Each row has a class, written after it.
[  42  -51 -340   57  293  -45  569  330  456  430  638  199   13 -361
 -141  156 -121  270 -116 -301  -82  740 -200   22 -492   -5 -548   67
  290   75  253  206  429  126  251]	Muk
[ 125 -580 -215   50  359   32  103 -605   63  159  444   51 -176  395
  -50  160  -36  128 -100  145 -333  444 -888  224  701  289  324 -193
 -407   95  581  -83 -292  426 -133]	riri
[  10 -476  -55  174  271  -84  165 -395  -86  143  244  211 -284   36
 -205 -208  123  261 -285  382   37  333 -379  282  529  271   83  -97
 -209  156  217  -22   54 -114  235]	Zile
[ 420 -450 -342  279  434 -280  325 -242  566  520  387  168   80  278
   50  140 -163  308   77 -205    7  753  -86  198 -232  172 -232   95
  512 -135  -38  252  382  -34  117]	Zile
[-160 -382 -101  104  300  -96  355 -322  -50  217  311  236 -228  -64
 -195 -223   95  198 -381  385   89  415 -304  162  455  150   38 -120
 -342  303  402  -45   31  -69  207]	guze
[-171 -213 -193  -28  137  -29  102 -344 -141   29  438  196 -117  310
  -21  268   54  151 -263  187  -51  318 -558  255  462  236  -61 -120
 -612  294  622    3 -173  193 -145]	Dosig
[ 455 -478 -305  277  427 -219  289 -251  732  513  230  125  167  296
  -24    6 -164  304   77    6  -92  670 -169  261 -300  235 -369  224
  545 -217  -16  247  395   26  290]	Ruvef
[ -56 -309  -73  108  282  -45  240 -271  -40  215  329  298 -142 -136
 -105 -105  122  132 -308  296  125  347 -337  241  406  203  -45 -190
 -305  381  379  -18  154  -83  286]	Ruvef
[-116 -149 -179  -82  127   -7  160 -322 -150   28  623  245 -176  127
  -92  137   -4  160 -271  240  -92  284 -600  175  463  163  -47 -119
 -566  343  609  -23 -126  144 -146]	riri
[   8  -82 -381  -37  265 -157  606  362  435  420  614  259  -22 -425
 -205   71 -125  258 -223 -187  -24  793 -130  110 -530  -52 -577   99
  237  163  226  253  491   79  286]	sir
[  35  -77 -438   37  267  -66  605  287  452  435  686  176  -49 -250
 -148  154 -171  285 -175 -274  -88  775 -167   59 -494   13 -561   84
  298   89  206  245  426  158  196]	Ruvef
[   0 -326 -186  135  439 -282   57   44  695  455  284  150   89   46
  -57  294 -172  372  -16  -73 -366  742 -362   41 -221  -14 -662  229
  219  -69  267  313   97  274  287]	vas
[-101 -367  -47   98  231 -110  414 -240 -129  128  240  305 -267 -111
 -166 -187  134  231 -326  276  116  395 -281  222  408  147   23 -180
 -308  289  335  -71  126  -93  270]	Muk
[ -85 -247 -191   91  485 -349   29  121  682  457  320  188  145   20
  -27  334 -219  351   23 -107 -338  810 -342  -20 -282  -87 -731  276
  144  -69  359  313   51  377  305]	guze
[ -47 -375  -19  215  231  -53  164 -399 -137  134  305  193 -260   26
 -165 -243  149  192 -248  359   91  227 -378  198  594  226   45  -73
 -253  201  176   -5   33  -87  219]	Dosig
[ -37  -17 -369  -18  293  -67  607  411  457  403  669  197   19 -377
 -203  166 -138  294 -195 -222  -50  797 -158   63 -606  -64 -633   72
  242  126  277  250  496  142  234]	Muk
[ 423 -444 -332  226  415 -284  389 -177  609  492  292  159  139  239
  -38   85 -137  329   92 -188  -60  773  -99  179 -335  149 -278  129
  509 -152   42  254  355  121  259]	Zile
[ 242 -601 -243  134  358   44  143 -633   34  163  342  -86 -210  456
  -68  128    1  116 -114  115 -245  511 -744  295  682  303  320 -269
 -199   92  456  -78 -163  350 -108]	guze
[  89 -100 -325   35  276  -81  481  261  530  409  590  195   44 -233
 -219   69 -153  259 -125 -180 -125  748 -276  121 -488   70 -558  141
  324   48  207  299  421  178  296]	sir
[-207 -143 -142 -166  130  -54  209 -182  -89  -21  488  246 -105   80
  -79  278   46  182 -236  152 -154  386 -578  218  319  142 -122 -119
 -701  343  746  -58 -213  193 -110]	pipaf
[ 442 -455 -307  196  402 -330  464 -112  658  493  292  249  140  270
   -1   66 -173  259   33 -200  -29  813  -97  296 -338  161 -215  129
  456 -205   39  221  379  -21  185]	pipaf
[   7 -352 -197   12  364  -41  144 -311  -53  186  455   57  -67  183
 -140  211   30  171 -203  135 -221  700 -631  227  467  166  158 -217
 -346  247  582  -21 -141  346   20]	vas
[-175 -285  -68  180  295  -58  336 -226 -109  197  366  175 -160  -84
 -148 -161   86  202 -291  329  125  442 -230  121  403  220   26 -151
 -283  345  385   -5  101   11  299]	pipaf
[ -13 -312  -32  136  274  -39  299 -286 -129  141  258  199 -245  -50
 -205 -250  139  197 -291  403   60  275 -268  152  452  237   60 -151
 -235  328  291 -100  108  -47  307]	sir
[  78 -376 -153  -86  290   31  230 -241   63   42  337   49 -108  211
  -26  224  -34   65 -189    6 -277  546 -752  314  442  210  181 -213
 -492  120  656 -140 -170  400  -54]	Ruvef
[  73 -537 -203   37  347   54  181 -490   68  128  414   20 -159  343
  -75  144  -30  167 -121  132 -337  523 -860  195  616  249  284 -218
 -382  114  617  -85 -252  429 -127]	Dupek
[ 371 -375 -222  177  411 -211  343   59  737  460  118  230  167   87
   15   53  -93  303    0 -221  -60  662 -155  234 -425   70 -380  146
  424 -193   91  224  420  -52  263]	Ruvef
[ 101  -97 -303   37  301  -23  538  430  530  421  528  162   15 -345
 -194  152 -100  271 -182 -289 -112  740 -188  112 -567    2 -606   31
  326   98  298  260  480  156  329]	guze
[-200 -139 -212 -117  147  -44  212 -244  -47   81  525  268 -118   75
  -72  232   60  109 -242  150 -104  281 -587  175  312  168  -93  -78
 -611  359  608  -53 -219  147 -110]	Dosig
[ -35 -418  -25  130  315  -25  288 -377  -64  206  378  214 -276  -17
 -146 -236   12  217 -331  289  -12  257 -447   68  535  218  137 -182
 -226  303  372   -8   23 -100  234]	riri
[  42 -392 -279  -10  328   -6  233 -376   13  145  396   49 -149  328
  -80  194   25  141 -140   63 -243  655 -690  262  470  242  207 -174
 -389  175  584 -136 -166  491  -74]	guze
[-211 -283  -39  148  239  -76  301 -151  -80  204  275  282 -190 -195
 -185 -172  124  189 -354  294  114  337 -309  136  390  125   -7 -162
 -273  317  352   -5   51 -158  266]	pipaf
[-136 -392  -52  160  268  -55  230 -312  -84  180  347  230 -220 -112
 -150 -201   49  191 -312  368  103  312 -290  153  449  253   53 -125
 -264  264  278   -9   32 -122  281]	Dupek
[ -31 -349  -43  156  261  -63  308 -347 -162   98  396  155 -193  -32
 -137 -265   42  192 -192  346   20  335 -300   54  539  232  122 -123
 -243  275  225  -25   13   70  350]	riri
[  56 -105 -283   48  369  -53  471  410  484  398  564  174   39 -371
 -253  130  -85  381 -183 -175 -123  744 -237   51 -554  -75 -585   29
  273  103  344  277  432  125  319]	riri
[ -84 -251 -204  112  419 -338  109  152  632  400  270  169  112  -18
  -29  320 -154  389   -8  -78 -291  790 -267   21 -281  -88 -740  221
  149   16  302  364  149  378  355]	Ruvef
[ -89 -207 -154   51  467 -304  156  270  615  466  411  238  150 -188
  -72  318 -183  359  -25 -173 -313  838 -285  -72 -336 -117 -717  170
  168   69  375  330  183  351  402]	Zile
[ -67 -267 -207  102  432 -403   73  243  663  402  256  250  126  -65
    1  378 -159  369  -53 -113 -274  855 -303   61 -258 -141 -770  201
  137  -28  315  362  164  276  293]	guze
[-209 -313  -23  110  294  -70  376 -170  -56  145  332  212 -207 -158
 -175 -125   75  283 -292  346   73  449 -284  142  316  133 -111 -127
 -359  330  478    4   70   90  263]	Muk
[ -91 -196 -147   -8  474 -327  239  280  653  436  403  266  173 -148
 -106  280 -202  364  -48 -101 -357  899 -322  -43 -368 -120 -672  208
   72   35  420  245  170  388  388]	vas
[ 235 -302 -205  195  383 -246  349   82  607  424  165  183  167  147
  -15  178  -57  396  -28 -195  -32  772 -100  216 -440   32 -501  104
  381  -99  131  279  445 -105  212]	vas
[-112 -308   -5  134  254  -65  210 -238 -161  177  216  273 -221 -129
 -188 -143  213  165 -344  318   80  265 -346  192  497  123   51 -189
 -322  346  310  -57   77 -118  277]	Dosig
[ -34 -226 -338  -37  130   46    8 -593  -34   56  475  135 -199  278
   21  218   11   76 -164  292 -104   50 -665  180  539  288   29  -76
 -536  261  467 -102 -305  161 -346]	sir
[ -25 -464  -85  237  286 -111  220 -443 -137  205  315  248 -217   48
 -153 -186   82  251 -268  385   82  405 -327  174  575  266  110 -149
 -177  215  207  -10   38 -124  268]	Dupek
[-155 -175 -206 -155  174  -46  193 -264 -118   50  533  250 -235  116
    1  344   58   99 -321   81  -42  245 -581  262  404  145  -95 -209
 -723  396  727  -67 -210   72 -259]	pipaf
[ 326 -368 -334  201  367 -290  368  -91  619  510  250  229   79  176
   76   92 -142  276   -2 -234   28  711 -125  220 -310   71 -333  177
  441 -169  -25  244  380 -127   76]	guze
[ -15 -371  -92  116  263  -71  284 -328 -156  141  329  270 -260  -48
 -191 -192   76  225 -344  414   70  300 -293  213  454  234   74 -149
 -282  256  242  -77   90 -122  285]	riri
[  81 -597 -190  141  369   -9  101 -543   98  164  311  -37  -67  405
  -98  156   -8  240  -90  143 -303  617 -727  205  579  293  257 -187
 -253   83  533   20 -227  407   27]	vas
[-112 -161 -182   49  440 -318  160  251  677  424  399  224  113 -121
  -84  299 -191  372  -45  -72 -352  859 -282  -21 -334  -94 -774  260
  114   60  327  275  144  370  343]	sir
[  24 -323 -166   81  478 -290  174  166  726  435  305  187   92  -31
 -110  243 -184  396  -28  -64 -455  827 -408  -14 -260  -37 -590  219
  194  -63  337  249   70  376  343]	riri
[ 492 -440 -311  200  394 -250  391 -148  685  468  208  143   97  168
  -26   21 -142  320   72  -54  -67  693 -120  252 -367  207 -331  180
  508 -131   20  235  372  113  225]	sir
[  33 -288 -241   79  422 -304  147   51  663  457  392  242  121  -77
  -14  253 -216  315  -32  -59 -353  753 -432    3 -156  -41 -645  236
  143   -2  349  292  116  302  316]	guze
[-111 -239 -259 -102  158  -74   19 -391  -30   60  476  183 -123  203
  -66  286  -16  143 -292  243 -144  278 -674  237  450  207  -56  -84
 -558  260  593    0 -302   95 -193]	pipaf
[ 334 -481 -280  237  424 -349  275 -150  626  490  204  177  138  273
   -4   92 -104  314   65 -229  -45  752  -97  220 -288  105 -274  157
  461 -183   47  268  302  -50  255]	pipaf
[ -98 -329  -33  138  266    9  297 -180  -73  122  316  204 -290 -148
 -192 -200  100  216 -273  346   82  232 -283  144  359  206  -26 -133
 -266  253  271  -95  137  -49  271]	guze
[  44  -84 -388   74  293  -31  552  327  499  424  683  141  -34 -276
 -179  135 -167  278 -147 -255  -62  693 -182   48 -549    4 -566   54
  324   96  228  278  420  201  210]	riri
[   6 -429 -166  162  297  -40  335 -510  -82  211  482  167 -281  -26
 -213 -281   -8  212 -286  479   73  295 -330  117  501  301   80 -100
 -189  269  265  -21   79  -33  219]	sir
[ -47 -303 -219   50  435 -313  103   83  704  417  353  205   98  -50
  -85  264 -212  373  -44  -20 -385  756 -419   -2 -228  -68 -670  260
   97  -69  345  318   43  378  271]	vas
[  90 -539 -142  112  330   39  164 -413   31  146  444   18  -36  337
  -99  145  -58  123 -146  115 -285  554 -799  208  614  284  314 -238
 -294  115  602   46 -205  391   11]	Dosig
[ -12 -285 -184   76  418 -296  196  257  722  419  307  302  142 -167
  -50  305 -186  384  -17 -148 -356  789 -267    9 -356  -64 -757  162
  173  -23  325  313  145  313  420]	pipaf
[ 360 -444 -325  296  415 -262  348 -169  625  512  296  140  136  274
   58  116 -167  360   57 -146  -48  808  -68  175 -264  188 -344  174
  505 -157   -7  280  364   -9  206]	guze
[ 272 -598 -233   49  354   54  228 -619  102  196  429   17 -159  412
  -55   90  -51   50 -111   80 -298  487 -837  281  672  357  398 -238
 -278   57  545 -131 -209  354 -126]	pipaf
[ -50 -223 -244   59  428 -328  145  132  623  406  319  214   65  -15
  -16  347 -171  413  -42 -121 -319  810 -304    4 -262 -118 -771  234
  117  -25  314  245   92  345  246]	Muk
[ -36 -229 -213   64  421 -346  190  120  678  456  380  257  170  -47
  -66  245 -203  336  -16 -112 -320  861 -338  -13 -274  -66 -708  238
  175  -11  324  355  135  390  357]	Zile
[ 477 -409 -331  244  454 -189  399 -183  620  518  344   92   68  324
  -42   67 -166  304   64 -185  -54  678 -119  169 -356  161 -288  100
  600 -159  -13  176  476  -19  183]	guze
[ -98 -214 -176   40  443 -295  170  294  632  409  340  181   99 -190
  -61  318 -187  383  -38  -59 -358  799 -292  -52 -327 -105 -771  224
   90   68  427  273  111  450  388]	guze
[  56 -407 -205  -72  315   21  315 -315   14   82  437  -10  -77  265
 -106  178  -67  145 -174   63 -344  662 -713  197  458  138  178 -247
 -368  148  594 -121 -217  342  -79]	pipaf
[-166 -376  -99  196  329 -101  244 -358  -38  260  298  249 -140  -59
 -148 -165   36  214 -308  316   61  441 -229   96  453  185   42 -121
 -259  210  304  -39  -63  -73  307]	pipaf
[ 426 -411 -320  223  393 -272  367 -142  653  491  155  178  135  312
   82   94  -95  278   99 -273  -74  747 -124  244 -315  146 -312  158
  452 -169   57  205  346  119  235]	riri
[ 146 -468 -141  -54  307   84  160 -352   86   96  282  -18 -143  293
 -114  171   65   70 -196  112 -316  430 -846  307  535  228  229 -267
 -351  185  589  -80 -130  331  -92]	Ruvef
